Each row of numbers stands for one node and depends on some of the facts below. Use the named rows to name the rest.

Facts:
bedrul: ρ merem; ζ plidrik; Π b
beso: ρ kugra; ζ fitru trinoflu; Π b
bogrusan: ρ gronom; Π b
bopon: ρ maskek kloplorek mipo klekle; Π a
brabram: ζ kemar flolen skeplabre; Π a
brabrer: ρ maskek godol; Π b
brezale: ρ klatri dratran kugra klekle; Π a
brifim: ρ kloplorek takan; Π b
brogil: ζ trulil para; Π a
brostas: ρ tuskel; ζ dredrugrak rano; Π c
broto: Π b
brotrok: ρ skota; Π a
budra: ζ tirumur; Π b
dazek: ζ stiker; Π a
dekomik: ρ potor brotrok; Π b
dirogras: ρ dratran kemar flopak godol; ζ klime; Π a
disir: ρ flopak; ζ tirumur; Π b
dratran: ρ skota siba; Π d
dredrugrak: Π a
dribun: ρ skota kugra; Π a
drigrunen: ζ lodris sonu; Π a
drimil: ρ lasem; ζ lodris rogakom; Π c
dritol: ρ kidre; Π c
droklik: ζ klozuplak disir; Π a
fada: ρ takan; Π c
fitru: ζ gronom; Π c
flaplo: ρ skota; Π b
flarasti: ρ skavos; Π a
flinikom: Π a
flolen: ζ gronom; Π c
flopak: ρ brotrok sigril; ζ skiplok; Π c
fluken: Π a
flupom: ρ flinikom; Π c
fusa: ζ rano flopak; Π a
galok: ρ trovom sepunok; Π a
gavus: ρ dratran kugra; Π a
giku: ρ bedrul gavus; Π c
godol: ρ trovom takan; Π b
gomoplun: ζ maskek gronom flolen siba; Π a
grela: ρ brabrer stonek takan; Π c
grigrum: Π a
gristu: ρ skota flopak; Π a
gronom: ρ sigril; Π b
grugik: ρ klozuplak vipur supedrok; Π a
grupleplo: ρ trokin lasem; ζ brogil rano; Π a
kazes: ζ brostas drimil; Π d
kemar: ρ siba; Π b
kidre: ρ kugra; ζ pusti plidrik lasem; Π b
klatri: Π c
klavin: ρ takan; ζ flolen siba; Π a
klekle: ρ skota siba; Π a
klime: ρ zaskise; ζ dredrugrak skiplok; Π c
klogri: Π a
kloplorek: ρ flinikom; Π c
klotoklak: ζ lodris; Π d
klozuplak: ρ trokin dribun; Π a
kugra: Π a
labrok: Π a
lasem: ζ madem; Π a
laza: ζ trulil; Π c
ledrer: ρ brogil stiker; ζ zaskise trumal trusonom; Π a
ligibre: ζ droklik brostas misil; Π c
limus: ζ vatrin; Π a
listutru: ρ sigril; ζ misil; Π c
lodris: ζ gronom; Π a
lubabuk: ρ dribun; Π a
ludroklor: ζ nafla sonu; Π b
madem: ρ toson; ζ lodris flolen; Π a
mafu: ρ dratran; Π c
magru: ρ flinikom; Π a
maskek: ρ dratran kugra; ζ mipo flopak rogakom; Π b
merem: ζ ligibre lasem; Π c
miflol: ρ klogri; ζ sodregol fitru; Π a
mipo: ρ maskek brotrok sigril; ζ flopak; Π b
misil: ζ maskek kemar; Π a
mitrar: ρ rolum; Π d
mudi: ρ tuskel gavus plonel labrok; Π d
nadem: ζ plidrik tiflus dazek; Π a
nafla: ζ rogakom; Π a
naflis: ρ brabrer; ζ bedrul gronom flolen; Π d
nesti: ρ dratran kugra; Π a
nugral: ζ zaskise disir; Π b
nugrer: ρ merem; ζ lodris flolen; Π d
para: ζ klime flolen rogakom; Π c
peflabral: Π a
pepak: ρ sigril; Π b
pesa: ρ lasem; Π a
plaflir: ρ sigril zostiler; Π a
plagun: Π a
plebar: Π b
plebibek: ρ vipur gavus; Π a
plidrik: Π a
pliriklir: Π c
plogru: ρ vipur fluken terem; ζ vodam; Π b
plonel: Π a
plubobri: ζ dredrugrak pofitri gronom lasem; Π a
pofitri: ρ sigril stonek; Π a
potor: ρ trokin; ζ bedrul; Π c
pusti: ρ skota lubabuk flopak; ζ tirumur flolen; Π a
rano: ζ gronom; Π b
refu: ρ brezale; ζ brabram sonu; Π a
rifi: Π a
rigok: ρ kemar; Π c
rogakom: ζ flolen; Π d
rolum: ρ drigrunen; Π b
rudok: ζ pusti lodris; Π a
sepunok: ρ trovom; ζ plidrik lodris klozuplak rano; Π c
siba: ρ kugra; ζ klozuplak gronom; Π a
sibel: ρ skota siba; Π a
sigril: ζ skudrik klozuplak; Π a
skavos: ρ sigril; ζ zaskise sigril; Π a
skeplabre: ζ limus; Π a
skiplok: ρ gavus; Π a
skota: Π d
skudrik: ζ fusa klozuplak; Π a
skugregrom: ζ pusti; Π b
skupor: ρ mafu; ζ brabram; Π a
sodregol: ζ rano; Π a
soflos: ζ ligibre; Π b
sonu: Π b
stede: ρ plogru plebar plagun; Π a
sterik: Π a
stiker: ρ zitur brogil vumel trovom; ζ gronom rogakom; Π a
stistigu: ρ vipur kugra; Π b
stizo: ρ zaskise vipur; Π b
stonek: ρ lubabuk kugra; Π a
supedrok: Π b
takan: ρ dratran; Π b
tazen: ζ klozuplak; Π a
terem: ρ stistigu flinikom; Π a
tiflus: ζ plidrik gronom; Π a
tirumur: ζ flolen; Π c
toson: ρ siba; Π a
trinoflu: ζ rifi trusonom; Π c
trokin: ρ kugra; Π a
trovom: ρ sigril; Π a
trulil: ζ gomoplun siba; Π c
trumal: ρ brezale; ζ sodregol; Π a
trusonom: ρ skota mafu merem gronom disir; ζ pusti lodris; Π b
trustik: ζ pusti klozuplak rano; Π a
tubapem: ρ stistigu; Π a
tubre: ζ madem beso; Π b
tuskel: ρ merem kidre; Π c
vatrin: ρ vipur kidre fada; ζ flolen; Π a
vipur: ρ sigril gronom; ζ sigril; Π b
vodam: ζ dredrugrak; Π b
voser: ρ lubabuk sigril fada; ζ skudrik sonu; Π a
vudu: ρ giku; ζ bedrul zaskise flolen; Π b
vumel: ρ sigril; Π a
zaskise: ζ rifi; Π c
zitur: Π a
zostiler: ρ bogrusan; Π b

Some nodes and their rows:
-17,12,-9,0,0,-13,22,-8,-1,-11,-25,9,15,-5,11,15,-9,3,0,2,-11,-25,2,5,6,15,-11,-12,20,0,17,-2,-15,-8,-7 -> sterik
-21,28,0,1,-2,3,15,-6,-8,-8,-26,-3,24,0,10,5,-7,0,6,0,-13,-22,-2,6,9,9,-6,-11,20,-12,17,-6,-18,-8,-11 -> grugik
-18,24,-3,11,5,8,30,-10,-17,0,-34,-10,6,4,-3,41,2,-11,5,2,-14,-24,13,16,1,19,-4,-13,25,-13,31,0,-10,-46,-6 -> nesti
-13,26,7,17,-12,-11,-5,19,7,20,-14,26,2,-6,-10,2,16,-11,9,36,-34,15,16,-5,6,2,15,25,-12,9,30,6,-12,-19,-7 -> klavin
-15,-17,-16,-59,31,36,-6,-16,3,40,-16,13,49,-32,20,24,23,-4,-15,-6,6,-10,62,-11,-4,-3,36,31,-27,2,-15,-12,38,-10,15 -> laza
-27,41,-3,-1,-28,-43,23,-18,-21,-3,-2,-25,12,-7,-7,24,5,14,-22,-17,-1,-36,-22,-2,13,-6,-6,16,27,-9,20,4,-32,-15,-8 -> flaplo
-15,-5,-14,10,-2,-17,-3,6,8,-6,-13,19,-14,-5,-6,10,8,0,7,12,6,-4,2,4,-3,-2,9,13,8,4,16,-9,4,-5,-10 -> dazek
-26,17,15,0,9,-28,-5,17,5,12,-37,29,-20,4,-11,-2,20,11,11,8,-2,13,-18,-7,3,-14,10,25,6,2,19,-11,8,-18,-14 -> stiker
-59,65,41,-1,7,-63,50,-2,12,2,-58,-6,13,-2,-27,16,25,30,26,-44,-3,-27,-48,-26,19,-19,1,23,4,-8,9,-23,-27,-23,-10 -> gronom
-14,-15,-16,-62,27,43,-14,-14,2,37,-12,15,48,-32,20,16,19,-9,-17,-6,10,-10,60,-10,-4,-8,36,31,-23,-3,-23,-12,39,-4,12 -> merem
-17,9,-9,1,2,-14,20,-8,-2,-11,-25,8,17,-3,10,14,-11,2,-1,0,-11,-26,4,3,5,15,-11,-11,19,0,19,-1,-16,-9,-8 -> plagun
-27,49,12,9,-1,-30,27,9,-7,-8,-8,-11,27,-11,-12,34,2,-9,-15,-14,-10,-30,-12,-6,5,7,6,8,14,-12,13,7,-37,-24,-15 -> brabrer
-20,2,-13,18,-19,-14,-6,3,11,-9,-7,21,0,-12,3,1,9,-6,8,40,-13,3,15,-2,4,-5,11,22,-18,18,36,1,-2,-10,-4 -> brabram
-14,-5,-20,15,-10,-12,-2,3,9,-8,-6,18,-7,-9,-2,10,9,-3,9,19,1,-3,9,4,-4,1,10,17,2,6,20,-6,-1,-2,-9 -> skeplabre
-25,36,-5,28,-40,-27,7,1,0,-3,19,-14,7,-20,-23,16,17,-8,5,11,-9,-12,8,-7,4,-12,27,40,-12,0,17,0,-29,-3,-13 -> disir
-33,21,-4,16,0,25,28,-19,-21,-15,-37,-27,7,7,2,28,-4,-8,14,4,-4,-29,13,16,0,7,2,-20,16,-20,28,-10,-1,-43,-19 -> trokin
-18,-3,-9,-73,40,37,17,-28,-4,35,-33,3,72,-29,35,29,4,-2,-24,-18,-7,-33,58,-10,6,9,14,4,-14,-1,-14,-5,25,-20,19 -> klatri

Rows to name:
No name comes twice in this set of rows, the named rows included.
-18,0,-15,8,-3,-16,-13,7,9,-13,-11,25,-11,-9,2,7,10,-5,4,24,9,1,-5,5,-4,-8,9,21,1,10,28,-3,4,-11,-5 -> nafla
-40,-4,20,-63,19,4,0,-12,7,62,-49,24,36,-22,17,-6,28,10,-9,21,-27,5,58,-42,23,-33,34,44,-66,26,14,-5,52,-40,9 -> flolen
-25,-1,-8,-46,-1,34,-11,-21,11,40,-15,14,63,-42,26,3,20,-14,-9,40,-28,-4,84,-27,16,-18,38,43,-78,28,16,2,33,-31,21 -> tirumur
-22,12,-10,-60,33,46,-1,-21,17,38,-30,12,61,-39,15,24,42,-6,13,-15,11,-7,45,-5,-5,-10,34,43,-33,-2,-16,-26,22,-12,35 -> listutru
-12,-14,-14,12,6,-19,-1,10,5,0,-11,19,-21,-1,-10,14,17,7,9,-1,13,3,-3,5,-10,5,15,16,20,-3,8,-13,7,2,-15 -> sodregol
-18,30,3,-1,-2,3,8,-5,-10,-7,-22,0,26,2,12,-2,-10,0,1,2,-17,-19,-2,6,9,8,-6,-10,20,-14,13,-3,-18,-4,-15 -> magru
-10,2,-19,4,-11,-17,-10,1,11,-8,-20,31,-29,-10,-13,10,-7,-20,7,10,9,-20,16,6,2,-20,1,17,-3,4,-2,-11,2,-3,-14 -> drigrunen
-11,7,-14,12,-3,-2,-6,8,1,-1,-9,15,-13,-3,-10,11,14,-6,11,9,4,0,3,12,-9,1,15,17,15,-7,11,-10,-1,-5,-11 -> trumal
-22,47,3,2,10,-5,29,-6,17,-6,-40,11,35,-13,1,18,13,1,30,-11,-14,-20,-11,7,8,12,-12,0,13,-5,14,-16,-36,-8,15 -> trovom
-30,33,4,17,-20,-27,-2,13,-2,-7,6,-6,-8,-11,-26,12,12,-8,-3,-6,7,-14,-11,-8,0,-18,30,36,-2,-13,2,-6,-17,-2,-28 -> bedrul

Now the same nodes, written a new way:
Named rows:
15,-16,-15,-40,21,-15,-11,6,-12,-16,-35,23,-2,-14,-8,-36,-19,30,34,10,7,13,-3,3,-8,9,-15,14,1,-2,-1,-8,-5,-30,-10,12,-18,11,23,23,-6 -> kugra
5,-9,-10,-27,14,0,-13,25,-13,-13,-31,14,-7,-8,4,-23,-23,32,23,4,7,14,15,6,2,11,-1,5,-2,-5,-13,-10,-1,-13,-14,23,-23,11,15,13,-5 -> stonek
-4,-16,50,-12,-24,21,-14,-27,28,20,25,-5,15,-30,-16,62,-8,-52,-15,-13,24,-6,2,-24,-10,24,2,6,-2,23,35,24,2,1,-2,-31,24,-3,-4,-10,-17 -> stistigu
-2,-13,53,-14,-14,15,-12,-19,24,7,33,-1,22,-18,-24,55,1,-52,-19,-12,11,-10,-1,-17,-14,14,2,-1,11,20,28,24,-12,-7,-4,-44,41,-9,-3,-5,-16 -> beso
19,-3,-21,-11,42,1,-30,9,1,-31,-51,-7,17,13,24,-3,-31,19,13,-13,-6,12,40,45,-27,-15,-3,-10,-2,-16,-46,-11,-27,-16,-19,-12,-5,-17,14,14,-34 -> siba
16,-2,-20,8,-18,7,3,7,11,-13,-21,-6,9,36,-14,7,19,-44,-19,0,-5,9,-19,-12,3,23,32,21,7,17,-10,5,-28,1,5,10,-10,0,-14,4,-3 -> dratran
4,8,-13,2,21,-1,-3,38,-22,-18,-17,-2,-2,-2,9,-28,-12,39,5,-2,-5,11,20,23,15,-5,-5,-20,0,-18,-14,-9,-1,-5,-14,17,-7,-7,14,7,9 -> grupleplo
7,6,-10,10,17,-5,-4,51,-18,-30,-32,-13,-19,-4,29,-27,-19,44,-7,4,-11,-6,20,42,1,-23,1,1,7,-22,-16,-15,3,11,-3,0,-11,9,-11,3,-16 -> stiker
8,2,-28,-11,12,-12,7,5,-13,-3,-23,9,-8,-4,8,-39,-7,31,20,12,4,7,-4,7,2,2,-9,7,-4,-6,-10,-12,12,-8,-1,18,-23,11,10,13,11 -> peflabral
2,-7,12,11,-9,12,6,-1,6,19,12,-15,-3,-9,-8,23,10,-30,-24,8,8,-13,-7,-19,2,13,25,10,1,21,-8,-13,11,9,-7,-1,9,-6,-19,-7,-9 -> fada
0,7,25,6,-34,21,-5,-34,33,19,35,-10,17,8,-7,54,3,-67,-22,-19,18,-5,3,-18,-7,20,9,7,7,26,15,33,2,23,5,-30,20,1,-13,1,5 -> flaplo
-37,-7,-8,-21,18,-19,6,43,-13,-27,-26,32,-13,32,16,-27,-3,45,31,-2,-35,-8,5,-6,3,-36,1,9,7,-15,-6,-13,-11,14,-11,10,-7,29,-10,-12,3 -> madem
1,-2,10,6,-12,13,2,-8,12,12,8,-7,4,-5,-2,23,2,-26,-12,-5,10,-1,0,-11,2,16,11,7,-2,13,7,7,3,10,1,-4,3,0,-8,-6,-2 -> rigok
3,-5,28,4,-28,7,6,-51,27,28,36,-7,15,-19,-16,45,13,-58,-17,-3,19,-14,-21,-22,-13,14,-2,11,3,25,30,21,11,4,12,-37,26,-5,-12,-4,-1 -> supedrok
7,3,-28,-10,13,-13,7,4,-12,-3,-25,10,-7,-6,9,-39,-6,31,21,10,5,7,-4,7,3,2,-10,7,-5,-8,-9,-12,13,-8,0,19,-22,10,10,12,13 -> fluken
3,-7,-8,23,-20,7,11,9,8,-1,-20,-11,7,-2,1,16,11,-20,-16,-3,-1,6,-17,-8,9,22,16,8,-10,1,16,5,-13,0,16,18,-13,-3,-13,-24,-3 -> mitrar
-3,5,25,6,-16,19,-11,-5,6,13,36,-8,-10,7,-6,23,8,-6,-17,6,-6,3,5,-1,-4,4,6,-15,1,-6,2,9,-16,-3,23,0,4,-1,3,-14,-14 -> listutru

Rows to name:
No name comes twice in this set of rows, the named rows included.
9,15,-35,-12,7,1,-6,20,-5,-19,-27,10,-6,32,13,-31,-16,17,17,-7,4,19,23,10,7,7,3,7,4,-2,-29,1,-1,12,-12,22,-29,17,10,25,18 -> klekle
6,4,8,13,-2,-5,5,-20,0,7,26,-6,11,-1,-21,6,18,-17,-10,-3,-2,0,-15,-5,7,-1,-9,-14,1,2,19,10,-5,-12,6,-10,21,-19,6,2,10 -> ligibre
1,3,-20,-12,9,1,-5,24,-11,-11,-28,7,-8,0,16,-25,-20,33,17,-2,5,15,19,10,8,9,-1,1,-5,-8,-15,-6,6,2,-10,25,-26,13,11,10,9 -> lubabuk
4,6,-16,-5,14,-4,-5,34,-23,-18,-11,2,-16,15,1,-35,-5,28,6,8,-9,8,13,11,15,-8,5,-5,4,-5,-26,-16,3,0,-17,25,-15,1,5,15,8 -> dirogras
2,3,-18,-6,10,2,0,24,-14,-2,-21,2,-14,-2,14,-27,-12,31,9,11,3,5,14,7,7,5,7,0,-5,-7,-23,-19,12,2,-10,28,-25,10,4,6,5 -> galok
4,0,6,12,-5,-5,4,-23,7,7,15,-6,6,-4,-13,11,13,-21,-7,-3,1,-3,-15,-5,0,-2,-7,-2,2,4,17,8,-1,-6,8,-13,14,-12,-3,-1,2 -> laza
-16,-5,-20,-10,45,-8,29,48,-2,-23,-50,21,17,2,40,-36,-5,51,9,9,-22,-27,-1,27,-26,-20,-5,18,17,-24,-7,-13,-12,-2,12,-45,9,38,-13,-16,2 -> lodris
-33,4,-20,-16,9,-25,-11,14,-9,-26,-17,29,-17,55,9,-19,-5,33,37,-15,-37,8,13,-6,6,-46,-3,0,-1,-16,-19,-6,-14,20,-15,28,-18,13,-2,-3,1 -> pusti
12,5,-22,1,23,-14,7,21,-15,-21,-28,1,-4,-3,13,-39,-7,38,8,8,-6,0,3,29,-2,-13,-13,0,4,-17,-9,-11,4,-7,0,0,-8,5,3,12,4 -> plubobri
7,12,-32,-11,6,0,-5,20,-7,-16,-26,8,-6,25,12,-30,-14,21,16,-3,4,18,20,9,6,7,4,5,1,-4,-27,-2,1,9,-11,24,-28,16,11,21,16 -> sibel
18,3,33,34,-2,13,3,-21,27,4,22,-35,31,-26,8,49,5,-48,-49,-9,9,-30,-1,30,-28,-5,-6,-7,16,2,22,23,-5,2,19,-81,53,-20,-20,-8,-21 -> rano
-5,1,45,1,-40,32,-12,-35,27,36,57,-11,-1,-7,-6,58,8,-45,-28,4,13,-8,1,-16,-18,19,9,-1,0,14,12,22,-4,6,26,-22,17,5,-8,-15,-19 -> pepak
7,11,-35,5,37,-8,-3,-27,-14,7,-7,0,22,12,2,-22,3,22,18,0,-10,15,12,19,-6,-14,-12,-35,-15,-17,-40,-20,-8,-27,-12,12,-2,-36,29,5,6 -> skudrik

The same nodes again, as new rows of numbers:
Known rows:
3,14,12,13,-1,-19,11,3,-25,1,-6,5,-6,-1,1,-10,14,16,8,0,-4,33,-12,14,21,-8,-7,-7,2,-11,1,3,1,-7 -> ledrer
10,-5,3,-6,-12,17,-26,-9,10,-7,8,-1,-15,-7,18,-24,16,11,9,4,-18,7,1,-7,9,-7,1,1,4,-8,14,13,5,15 -> skugregrom
-7,0,-12,-3,-7,28,-3,-24,29,7,-5,-7,17,2,5,-6,-9,-10,2,-1,0,-22,-1,-3,4,2,9,12,3,-3,-5,-8,9,15 -> kemar
-15,10,-10,-6,6,12,0,-26,10,-10,-11,-3,-2,10,-2,-5,4,1,4,-2,-2,-19,-19,1,5,-2,-4,20,13,-22,6,16,6,7 -> zostiler
3,-26,-22,10,25,0,-14,18,20,-16,4,17,7,22,-13,18,-36,12,-13,5,25,-35,19,-15,-42,-5,1,10,-8,11,15,9,4,-7 -> tuskel
0,-4,21,17,-10,-11,12,2,-4,9,-4,3,-14,-7,21,-24,-8,-9,4,-13,-34,42,-1,-13,-2,-13,8,-14,-15,24,0,-28,16,-17 -> madem
13,6,9,12,-8,-4,15,1,-6,19,1,0,6,-9,0,2,1,6,12,-1,6,24,10,13,20,-6,11,-15,-11,11,-9,-15,1,-3 -> trumal
-4,1,-7,-5,7,-8,9,16,-3,7,-8,-14,-4,-1,0,-3,-2,-6,-16,-8,14,5,-17,1,28,18,-15,-5,7,0,5,-11,0,3 -> sterik
-13,20,-2,15,10,-9,33,-10,-11,10,-24,-2,5,9,-7,3,-5,-4,-2,-2,13,5,-22,10,13,-1,-8,-2,3,-5,-4,-13,4,-15 -> pofitri
-19,4,-6,8,-1,4,18,2,6,15,-4,-12,10,10,-7,6,-13,-14,-5,-12,9,7,-14,10,12,13,10,5,0,10,-11,-25,-4,-1 -> lubabuk
4,-24,-14,15,14,-4,-12,7,13,-9,-3,10,21,20,-5,16,-29,9,-10,13,24,-37,16,-14,-46,-10,-11,-7,-6,4,7,0,2,-6 -> dritol
9,-14,18,-15,-18,6,-18,-41,-19,-5,-4,30,-13,-32,23,1,-8,-12,8,11,-37,-37,9,-14,-27,-6,15,15,-10,-5,-22,23,0,-14 -> naflis
-11,4,-6,14,-2,4,20,-2,6,20,-10,-10,15,6,-4,4,-14,-13,-4,-7,13,8,-10,6,15,8,7,-5,-7,12,-9,-26,-1,-4 -> klekle
-8,-19,-15,12,2,-8,-19,7,14,-9,5,7,27,27,-7,17,-25,9,-9,13,7,-32,6,-10,-51,-6,-8,-3,2,-3,-4,-3,-9,6 -> fada
-7,37,15,-5,7,-28,35,-2,-31,4,7,9,-21,-15,-3,7,1,-8,4,11,-29,15,-3,11,10,-4,-6,-6,-18,-11,-9,10,-3,-13 -> stiker
1,-7,11,7,-12,-9,-4,16,-8,-2,2,-7,-30,0,10,-26,5,7,-2,-12,-16,36,-11,-3,16,-10,2,-18,-14,10,19,-13,-11,0 -> rudok
14,2,15,11,-7,10,-11,23,-17,1,8,-3,-10,-6,10,2,28,-5,1,8,15,34,-7,4,19,26,2,-4,3,-1,6,3,-17,-9 -> tazen

Rows to name:
No name comes twice in this set of rows, the named rows included.
-16,5,1,-29,-8,5,7,13,12,-1,-6,-38,5,11,-23,10,23,-17,-12,-24,10,7,-16,3,1,8,-6,0,13,25,2,-23,-20,4 -> flinikom
-2,5,-7,8,7,-1,25,-1,5,18,-15,-7,7,-3,-8,3,-13,-7,-1,-10,22,2,0,10,21,2,2,-8,-4,12,-4,-22,12,-7 -> skiplok
-10,10,-2,20,7,-6,28,-8,-8,14,-19,1,5,7,1,-2,-11,-7,1,0,14,8,-17,10,16,4,-3,-3,-2,-4,-4,-16,8,-14 -> gristu
-6,13,2,3,6,1,26,-3,-2,8,-22,-14,6,5,-8,3,2,-12,-5,-8,17,4,-14,4,10,0,-6,-6,4,9,-1,-16,1,-15 -> tubapem
16,-14,-5,-7,10,-33,-18,19,-4,-16,15,23,16,2,-21,15,0,37,4,12,-1,-24,36,4,-39,-25,-18,-10,0,-7,-1,25,4,10 -> klime
3,8,26,9,10,-12,28,-1,-19,4,-10,18,2,-15,13,-4,9,-19,2,-10,-23,33,6,-12,-10,0,3,7,13,17,-15,-8,40,-34 -> vatrin
-28,-31,-19,-16,-17,23,-36,-31,23,-2,-3,7,3,4,-2,6,-22,-1,-2,-15,-9,-44,-10,6,-15,7,41,35,0,1,-24,3,-20,17 -> skota
-5,18,14,-5,-10,-9,15,12,-19,-4,17,-14,-56,-10,12,-14,-15,-14,-6,4,-37,21,-11,-11,7,-5,1,-28,-48,12,24,-7,-28,-3 -> lodris
7,6,-1,-7,-7,21,8,-34,15,3,-20,-14,14,-4,9,-9,9,-12,7,3,8,-28,-6,-9,0,-13,-13,-5,9,-7,5,-3,10,2 -> brifim
-25,18,11,20,-12,22,-16,17,-11,-13,19,-4,1,28,-19,21,39,1,12,-2,-2,54,-26,27,1,30,38,32,14,-3,-10,10,-40,-8 -> sigril
14,-5,8,-11,-6,14,-22,-7,8,-7,10,3,-5,-14,18,-18,19,1,8,2,-13,7,8,-13,8,4,0,11,14,-9,4,13,15,13 -> budra
-3,-8,-10,5,5,-29,-17,12,1,-11,22,27,29,16,-27,23,-11,40,13,13,-10,-16,31,16,-41,-21,7,2,-3,-11,-18,18,-4,15 -> flopak
8,16,14,26,-4,-5,18,-7,-20,9,-11,8,2,3,0,-2,14,6,14,6,6,29,-7,13,12,-8,4,-9,-2,-4,-6,-3,1,-20 -> voser
-12,-29,-14,-8,-18,22,-29,-42,18,4,-13,10,8,-3,5,3,-22,-3,1,-6,-1,-48,-7,1,-13,1,32,24,-1,4,-23,1,-13,6 -> dratran
0,2,-3,3,2,-5,12,6,-3,14,-13,-12,3,-5,4,-4,-4,-12,-11,-5,16,5,-14,1,23,12,-16,-13,2,2,4,-19,0,-2 -> pesa

